Below is a small trained network, with its code and all its weights. Each question gives an input and a target symbol and asks what happens when units are switched off, that is, made to give their printed mean instead of their output.

import numpy as np


def w(rows, s, z=0):
    codes = np.array(rows[::2]) - 128.0
    scale = np.full(codes.shape[1], s)
    scale[-1] = z or s
    return codes * scale


def f(y):
    return np.maximum(y, 0)


def softmax(a):
    e = np.exp(a - a.max(-1, keepdims=True))
    return e / e.sum(-1, keepdims=True)


def log_softmax(a):
    a = a - a.max(-1, keepdims=True)
    return a - np.log(np.exp(a).sum(-1, keepdims=True))


def net(x, mask):
    ids = ['ΓΛβδζμπ'.index(c) for c in x.split()]
    T = len(ids)
    res = E[ids] + P[:T]
    r = res
    for j in range(3):
        rows = slice(2 * j, 2 * j + 2)
        q, k, v = (r @ M[0][rows].T for M in (Q, K, V))
        z = softmax(np.where(np.tri(T) > 0, q @ k.T / 2**0.5, -1e9)) @ v
        o = O[0][rows]
        res = res + np.where(mask[j], z, o[:, -1]) @ o[:, :-1]
    y = f(res @ A[0][:, :-1].T + A[0][:, -1])
    res = res + np.where(mask[3:19], y, B[0][:, -1]) @ B[0][:, :-1]
    return log_softmax(res[-1] @ U[:, :-1].T + U[:, -1])


Q, K, V, O, A, B = {}, {}, {}, {}, {}, {}
E = w([
[120,109,48,3,138,79,177,122],'Γ',
[137,98,162,122,142,157,107,91],'Λ',
[124,83,136,151,113,60,58,114],'β',
[207,133,142,108,151,151,140,136],'δ',
[92,92,179,114,59,94,186,203],'ζ',
[120,116,129,55,168,178,56,175],'μ',
[39,162,193,100,47,132,115,124],'π',
],0.023)
P = w([
[183,155,138,150,82,29,162,78],'0',
[129,22,200,27,53,68,130,67],'1',
[152,90,254,31,103,101,219,76],'2',
[159,135,161,82,119,122,153,90],'3',
[130,203,107,154,140,129,112,133],'4',
[116,163,101,159,126,146,122,105],'5',
[121,140,89,124,132,166,111,74],'6',
[84,115,140,68,157,189,146,61],'7',
[120,140,74,74,139,154,120,122],'8',
[109,182,98,110,130,170,168,132],'9',
[62,161,54,101,154,187,110,104],'10',
],0.0086)
Q[0] = w([
[186,168,168,119,89,133,208,41],'head 1',
[108,247,39,205,154,98,146,200],'head 1',
[111,161,165,72,97,197,135,155],'head 2',
[180,109,187,2,44,172,132,140],'head 2',
[200,238,182,167,94,98,111,122],'head 3',
[188,119,211,53,162,111,169,145],'head 3',
],0.006)
K[0] = w([
[178,139,143,152,133,89,102,157],'head 1',
[143,4,169,152,104,152,156,108],'head 1',
[123,125,128,54,165,189,166,84],'head 2',
[50,154,74,127,137,81,114,95],'head 2',
[155,141,144,79,105,84,109,116],'head 3',
[142,161,113,155,97,129,108,141],'head 3',
],0.011)
V[0] = w([
[153,108,200,228,103,163,171,20],'head 1',
[97,128,197,94,185,188,112,254],'head 1',
[37,206,177,87,45,182,136,109],'head 2',
[179,117,188,112,201,144,16,101],'head 2',
[98,139,128,100,224,218,167,86],'head 3',
[240,126,144,147,91,152,171,224],'head 3',
],0.0088)
O[0] = w([
[60,125,128,136,92,128,55,73,5],'head 1',
[202,75,183,150,123,75,118,71,179],'head 1',
[149,164,174,124,84,176,24,121,156],'head 2',
[113,178,178,179,98,11,75,156,110],'head 2',
[168,114,62,181,65,168,189,148,125],'head 3',
[74,47,185,225,170,130,139,71,127],'head 3',
],0.011,0.014)
A[0] = w([
[150,121,171,102,150,126,134,143,107],'neuron 1',
[145,160,101,111,133,98,136,107,93],'neuron 2',
[121,128,157,122,103,58,141,86,177],'neuron 3',
[148,98,163,174,114,64,77,128,116],'neuron 4',
[146,183,84,126,187,191,115,47,178],'neuron 5',
[114,148,200,125,132,74,71,147,122],'neuron 6',
[132,130,157,137,106,161,60,173,138],'neuron 7',
[48,195,72,135,141,135,88,62,88],'neuron 8',
[88,99,67,143,158,153,164,180,88],'neuron 9',
[85,122,111,113,43,135,142,65,253],'neuron 10',
[142,156,104,164,134,110,184,65,142],'neuron 11',
[143,96,159,72,161,179,156,138,110],'neuron 12',
[34,124,167,113,106,182,128,143,100],'neuron 13',
[154,155,118,83,137,52,128,77,121],'neuron 14',
[82,59,92,110,73,130,154,102,69],'neuron 15',
[162,99,121,81,185,140,107,2,147],'neuron 16',
],0.0096,0.0047)
B[0] = w([
[165,88,16,186,62,77,135,47,198],'neuron 1',
[135,160,118,125,103,189,55,173,143],'neuron 2',
[146,189,7,159,139,89,38,70,165],'neuron 3',
[167,152,214,49,135,222,134,170,180],'neuron 4',
[90,79,209,102,163,123,131,137,170],'neuron 5',
[150,152,144,139,142,193,232,210,197],'neuron 6',
[74,181,89,209,184,136,196,11,169],'neuron 7',
[252,122,89,97,124,84,27,125,137],'neuron 8',
[143,64,163,135,183,158,114,109,177],'neuron 9',
[128,107,46,209,163,66,146,144,149],'neuron 10',
[147,163,197,156,194,109,185,129,144],'neuron 11',
[141,174,84,147,73,75,118,92,250],'neuron 12',
[130,99,124,115,115,88,148,254,151],'neuron 13',
[158,100,164,141,59,154,137,158,173],'neuron 14',
[54,131,101,92,80,179,94,140,147],'neuron 15',
[20,109,125,209,141,155,131,159,194],'neuron 16',
],0.0061,0.018)
U = w([
[219,129,203,82,156,169,182,212,128],'Γ',
[150,226,118,136,7,253,123,135,146],'Λ',
[160,182,156,45,150,36,100,129,88],'β',
[130,92,156,174,119,128,132,210,132],'δ',
[143,172,167,100,195,24,143,80,251],'ζ',
[220,168,20,181,78,59,115,80,131],'μ',
[165,157,157,42,54,147,89,101,62],'π',
],0.0042,0.0028)

Each question gives the input, a string of symbols that net reads in full, and the target symbol t.
The units are the heads (2 rows each of Q, K, V and O) and the neurons (one row each of A and B). Each row of codes is followed by its name. A weight is (code - 128) times the scale printed after its matrix; where a second scale follows, it is the last column's (O, A, B and U).
mask holds one flag per unit, heads first, then neurons. A switched-off unit (its flag False) gives its mean, the last column of its rows in O or B, instead of its output. The means were averaged over made-up inputs and are rounded, as every weight is.
A unit's drop is (log p(t) with every unit on - log p(t) with that unit switched off) / (log p(t) with every unit on - log p(t) with every unit switched off).
The circuit of an input: a set's keep is (log p(t) with only the set's units on - log p(t) with every unit switched off) / (log p(t) with every unit on - log p(t) with every unit switched off). Starting from the 12 units with the biggest drops (on a tie, the unit counted first), units are removed one at a time, each time the one whose removal leaves the highest keep (on an exact tie, the one counted first), for as long as the keep stays at least 0.8.
circuit, biggest first: the units of the circuit, biggest drop first
unit that matters most: the unit with the biggest drop
top k neurons: the k neurons with the biggest drops, biggest first
heads that matter: for each layer, one digit per head in row order, 1 if its drop is at least 0.15 and else 0, layers parted by /
input ζ Γ Γ Γ μ μ δ Γ π μ Γ, target Γ: top 3 neurons	(neuron 1; neuron 9; neuron 3)
input δ Γ π, target δ: circuit, biggest first	(neuron 13; head 1; neuron 10)
input δ Γ μ, target δ: circuit, biggest first	(head 3; neuron 16)
input δ Γ ζ, target δ: circuit, biggest first	(head 1; head 3; neuron 13)
input Λ π δ, target Λ: circuit, biggest first	(head 2; head 1)
input π ζ Γ π δ ζ Γ Λ, target δ: heads that matter	110
input δ Λ Γ, target δ: heads that matter	111
input δ μ μ β, target Γ: circuit, biggest first	(neuron 4; neuron 6; head 2)
input μ ζ Γ, target μ: top 4 neurons	(neuron 12; neuron 1; neuron 4; neuron 6)
input δ μ π π β δ, target Λ: circuit, biggest first	(head 1)
input ζ ζ Λ, target δ: top 2 neurons	(neuron 16; neuron 13)
input Γ ζ ζ δ Λ β π, target δ: circuit, biggest first	(neuron 13; neuron 10; head 1)
input Γ μ μ π μ μ ζ δ, target μ: circuit, biggest first	(neuron 1; neuron 4)
input Γ μ μ μ π, target μ: unit that matters most	neuron 4
input μ μ Γ Γ Γ μ Γ, target Γ: heads that matter	111
input ζ δ δ, target δ: circuit, biggest first	(neuron 16; head 3; head 1)
input μ Γ μ ζ, target μ: heads that matter	110
input β β Γ, target β: heads that matter	101
input π μ π ζ μ, target Λ: top 3 neurons	(neuron 7; neuron 6; neuron 9)
input Γ Γ δ Γ β, target Γ: unit that matters most	neuron 12
input Γ μ μ μ μ δ μ δ, target μ: top 2 neurons	(neuron 4; neuron 6)
